Here is a tiny trained network, its code and every weight. The questions are about switching its units off for an input and a target symbol, where a switched-off unit gives its printed mean instead of its output.

import numpy as np


def w(rows, s, z=0):
    codes = np.array(rows[::2]) - 128.0
    scale = np.full(codes.shape[1], s)
    scale[-1] = z or s
    return codes * scale


def norm(h):
    return h / np.sqrt((h * h).mean(-1, keepdims=True) + 1e-5)


def f(y):
    return np.maximum(y, 0)


def softmax(a):
    e = np.exp(a - a.max(-1, keepdims=True))
    return e / e.sum(-1, keepdims=True)


def log_softmax(a):
    a = a - a.max(-1, keepdims=True)
    return a - np.log(np.exp(a).sum(-1, keepdims=True))


def net(x, mask):
    ids = ['αβγζηθλπστφψω'.index(c) for c in x.split()]
    T = len(ids)
    res = E[ids] + P[:T]
    u = 0
    for l in range(3):
        q, k, v = (norm(res) @ M[l].T for M in (Q, K, V))
        z = softmax(np.where(np.tri(T) > 0, q @ k.T / 2**0.5, -1e9)) @ v
        res = res + np.where(mask[u], z, O[l][:, -1]) @ O[l][:, :-1]
        u += 1
        y = f(norm(res) @ A[l][:, :-1].T + A[l][:, -1])
        res = res + np.where(mask[u : u + 12], y, B[l][:, -1]) @ B[l][:, :-1]
        u += 12
    return log_softmax(norm(res)[-1] @ U[:, :-1].T + U[:, -1])


Q, K, V, O, A, B = {}, {}, {}, {}, {}, {}
E = w([
[116,113,83,172,155],'α',
[176,206,153,119,125],'β',
[123,141,80,107,149],'γ',
[160,148,139,60,189],'ζ',
[200,94,144,128,87],'η',
[114,144,180,209,179],'θ',
[90,152,103,75,119],'λ',
[145,120,138,159,138],'π',
[91,102,134,252,92],'σ',
[64,166,117,136,155],'τ',
[100,84,100,123,164],'φ',
[108,185,109,136,83],'ψ',
[166,200,101,175,142],'ω',
],0.025)
P = w([
[4,3,232,5,152],'0',
[143,194,48,169,251],'1',
[146,211,54,171,232],'2',
[148,220,60,169,217],'3',
[184,219,57,171,182],'4',
[165,223,67,181,195],'5',
[179,223,65,172,178],'6',
[199,229,61,164,157],'7',
[180,224,70,176,175],'8',
[176,229,66,180,163],'9',
[149,228,117,189,213],'10',
[183,246,108,195,199],'11',
[188,230,124,191,201],'12',
],0.0064)
Q[0] = w([
[57,28,57,112,37],'L0H0',
[1,224,3,171,152],'L0H0',
],0.03)
K[0] = w([
[24,111,116,123,241],'L0H0',
[74,105,157,254,95],'L0H0',
],0.04)
V[0] = w([
[187,219,161,18,116],'L0H0',
[194,240,111,3,120],'L0H0',
],0.0031)
O[0] = w([
[199,227,187,15,59,29],'L0H0',
[190,207,206,5,26,2],'L0H0',
],0.002,0.00083)
A[0] = w([
[90,252,159,150,78,159],'L0N0',
[107,139,90,32,162,9],'L0N1',
[93,48,153,56,73,13],'L0N2',
[147,123,154,194,86,40],'L0N3',
[141,56,137,106,87,108],'L0N4',
[220,164,173,108,132,225],'L0N5',
[65,121,201,83,129,51],'L0N6',
[59,162,125,140,62,118],'L0N7',
[160,184,154,124,182,254],'L0N8',
[157,157,121,170,151,110],'L0N9',
[188,112,153,182,94,60],'L0N10',
[104,117,41,152,145,189],'L0N11',
],0.028,0.0039)
B[0] = w([
[71,160,40,19,122,233],'L0N0',
[253,179,89,157,168,188],'L0N1',
[234,43,136,94,92,136],'L0N2',
[187,150,89,177,167,169],'L0N3',
[172,121,131,116,41,140],'L0N4',
[131,230,191,81,88,215],'L0N5',
[122,74,146,146,198,138],'L0N6',
[113,155,44,106,154,157],'L0N7',
[86,231,141,118,181,250],'L0N8',
[84,166,167,127,174,216],'L0N9',
[148,164,47,143,88,176],'L0N10',
[86,241,89,103,146,212],'L0N11',
],0.037,0.02)
Q[1] = w([
[120,252,79,79,154],'L1H0',
[190,36,147,162,131],'L1H0',
],0.042)
K[1] = w([
[178,2,111,129,167],'L1H0',
[141,159,137,108,127],'L1H0',
],0.05)
V[1] = w([
[114,102,253,113,2],'L1H0',
[166,179,60,125,11],'L1H0',
],0.032)
O[1] = w([
[154,111,172,3,110,1],'L1H0',
[166,153,149,125,227,80],'L1H0',
],0.029,0.036)
A[1] = w([
[102,113,149,132,132,84],'L1N0',
[115,148,131,3,120,84],'L1N1',
[63,79,154,172,180,173],'L1N2',
[146,88,156,86,154,114],'L1N3',
[65,125,150,124,149,133],'L1N4',
[57,86,119,80,149,80],'L1N5',
[156,115,153,128,138,114],'L1N6',
[134,81,128,176,132,111],'L1N7',
[188,143,177,177,79,234],'L1N8',
[164,153,128,110,150,128],'L1N9',
[115,136,105,149,114,91],'L1N10',
[155,9,116,129,162,1],'L1N11',
],0.035,0.0047)
B[1] = w([
[152,130,139,128,124,130],'L1N0',
[152,2,199,72,160,233],'L1N1',
[57,151,131,129,100,164],'L1N2',
[108,163,154,170,82,141],'L1N3',
[103,187,118,121,137,204],'L1N4',
[135,189,83,139,63,146],'L1N5',
[125,152,151,126,138,134],'L1N6',
[108,109,131,66,115,140],'L1N7',
[91,191,129,81,67,183],'L1N8',
[103,149,150,133,164,221],'L1N9',
[142,176,129,149,107,244],'L1N10',
[70,174,147,53,246,135],'L1N11',
],0.048,0.011)
Q[2] = w([
[255,109,44,121,59],'L2H0',
[86,43,204,192,158],'L2H0',
],0.0099)
K[2] = w([
[66,59,180,208,157],'L2H0',
[7,149,127,213,92],'L2H0',
],0.017)
V[2] = w([
[40,167,253,143,130],'L2H0',
[209,193,150,202,51],'L2H0',
],0.043)
O[2] = w([
[75,125,251,144,85,202],'L2H0',
[230,173,162,148,96,254],'L2H0',
],0.029,0.0057)
A[2] = w([
[149,198,94,70,132,141],'L2N0',
[213,136,106,246,114,78],'L2N1',
[155,139,251,184,125,254],'L2N2',
[130,100,112,146,9,53],'L2N3',
[164,83,181,56,184,168],'L2N4',
[154,53,126,94,163,136],'L2N5',
[141,112,135,143,109,68],'L2N6',
[197,121,71,146,180,33],'L2N7',
[151,62,94,164,165,1],'L2N8',
[126,94,41,118,146,19],'L2N9',
[102,163,108,64,36,156],'L2N10',
[82,41,37,202,94,214],'L2N11',
],0.029,0.0032)
B[2] = w([
[187,167,155,126,139,251],'L2N0',
[133,5,136,191,138,191],'L2N1',
[106,103,203,163,89,167],'L2N2',
[155,163,142,117,201,157],'L2N3',
[136,2,104,161,117,167],'L2N4',
[154,152,80,204,82,142],'L2N5',
[131,124,125,111,142,128],'L2N6',
[94,172,140,106,94,158],'L2N7',
[120,173,104,70,141,130],'L2N8',
[109,124,165,152,98,153],'L2N9',
[163,132,121,60,91,203],'L2N10',
[99,52,61,117,102,154],'L2N11',
],0.06,0.022)
U = w([
[153,118,147,197,155,18],'α',
[101,170,168,73,138,3],'β',
[230,128,85,144,175,37],'γ',
[145,148,200,162,136,108],'ζ',
[190,148,190,133,113,234],'η',
[41,122,153,167,95,8],'θ',
[169,114,62,154,163,230],'λ',
[63,132,153,153,118,188],'π',
[109,87,105,197,111,162],'σ',
[143,120,112,133,2,250],'τ',
[159,101,162,94,135,153],'φ',
[99,146,53,85,140,78],'ψ',
[87,105,89,75,88,88],'ω',
],0.014,0.0041)

Each question gives the input, a string of symbols that net reads in full, and the target symbol t.
The units are the heads (2 rows each of Q, K, V and O) and the neurons (one row each of A and B). Each row of codes is followed by its name. A weight is (code - 128) times the scale printed after its matrix; where a second scale follows, it is the last column's (O, A, B and U).
mask holds one flag per unit, layer by layer, with each layer's heads first. A switched-off unit (its flag False) gives its mean, the last column of its rows in O or B, instead of its output. The means were averaged over made-up inputs and are rounded, as every weight is.
A unit's drop is (log p(t) with every unit on - log p(t) with that unit switched off) / (log p(t) with every unit on - log p(t) with every unit switched off).
The circuit of an input: a set's keep is (log p(t) with only the set's units on - log p(t) with every unit switched off) / (log p(t) with every unit on - log p(t) with every unit switched off). Starting from the 12 units with the biggest drops (on a tie, the unit counted first), units are removed one at a time, each time the one whose removal leaves the highest keep (on an exact tie, the one counted first), for as long as the keep stays at least 0.8.
units of the circuit, in order: the units of the circuit, biggest drop first
unit that matters most: the unit with the biggest drop
top k neurons: the k neurons with the biggest drops, biggest first
top k neurons in layer l: the k neurons of layer l with the biggest drops, biggest first
input θ π γ ω α, target τ: units of the circuit, in order : [L0N1, L0N8, L2N10]
input θ τ α α λ λ θ π, target τ: units of the circuit, in order : [L1H0, L0N6, L0N11, L0N10]
input λ ζ γ σ θ η η λ τ, target ψ: units of the circuit, in order : [L0N5, L0N0]
input λ σ τ π η λ γ θ α λ η ψ, target ψ: units of the circuit, in order : [L0N0]
input γ φ σ, target λ: units of the circuit, in order : [L0N5, L2H0, L0N2]
input θ ψ θ η λ λ, target τ: top 4 neurons : [L0N6, L0N0, L0N5, L0N11]
input η θ λ γ φ ζ ψ σ θ π, target φ: top 2 neurons : [L1N1, L2N4]
input φ λ τ ω, target β: top 2 neurons in layer 0 : [L0N2, L0N0]
input η α α η ψ θ ω λ γ θ η, target φ: top 2 neurons in layer 0 : [L0N5, L0N1]
input θ τ γ ω λ, target τ: top 2 neurons : [L0N6, L0N0]
input θ π ω ω π τ, target τ: top 3 neurons : [L0N5, L0N6, L0N0]
input θ θ γ θ φ ω ω σ θ θ σ θ, target τ: top 2 neurons : [L0N6, L0N1]
input ψ θ ω, target ψ: top 2 neurons : [L0N0, L0N2]
input α λ θ θ λ λ π θ λ λ θ λ, target λ: top 2 neurons in layer 0 : [L0N1, L0N5]
input π ω ω λ θ λ θ ψ π τ, target ω: unit that matters most : L1H0
input θ γ γ τ, target τ: top 3 neurons in layer 0 : [L0N0, L0N6, L0N5]
input θ η λ ψ α ζ θ λ σ α, target τ: top 2 neurons in layer 0 : [L0N6, L0N1]
input λ η λ ψ τ, target ψ: top 4 neurons in layer 0 : [L0N2, L0N6, L0N5, L0N0]
input γ ω θ ψ η λ, target γ: top 2 neurons in layer 0 : [L0N1, L0N2]
input θ θ η θ, target τ: top 2 neurons in layer 0 : [L0N0, L0N1]
input η θ ζ τ, target φ: top 2 neurons : [L1N1, L2N4]
input ω τ ζ π, target π: unit that matters most : L2H0
input θ η π ζ θ ψ, target τ: top 2 neurons in layer 2 : [L2N10, L2N9]
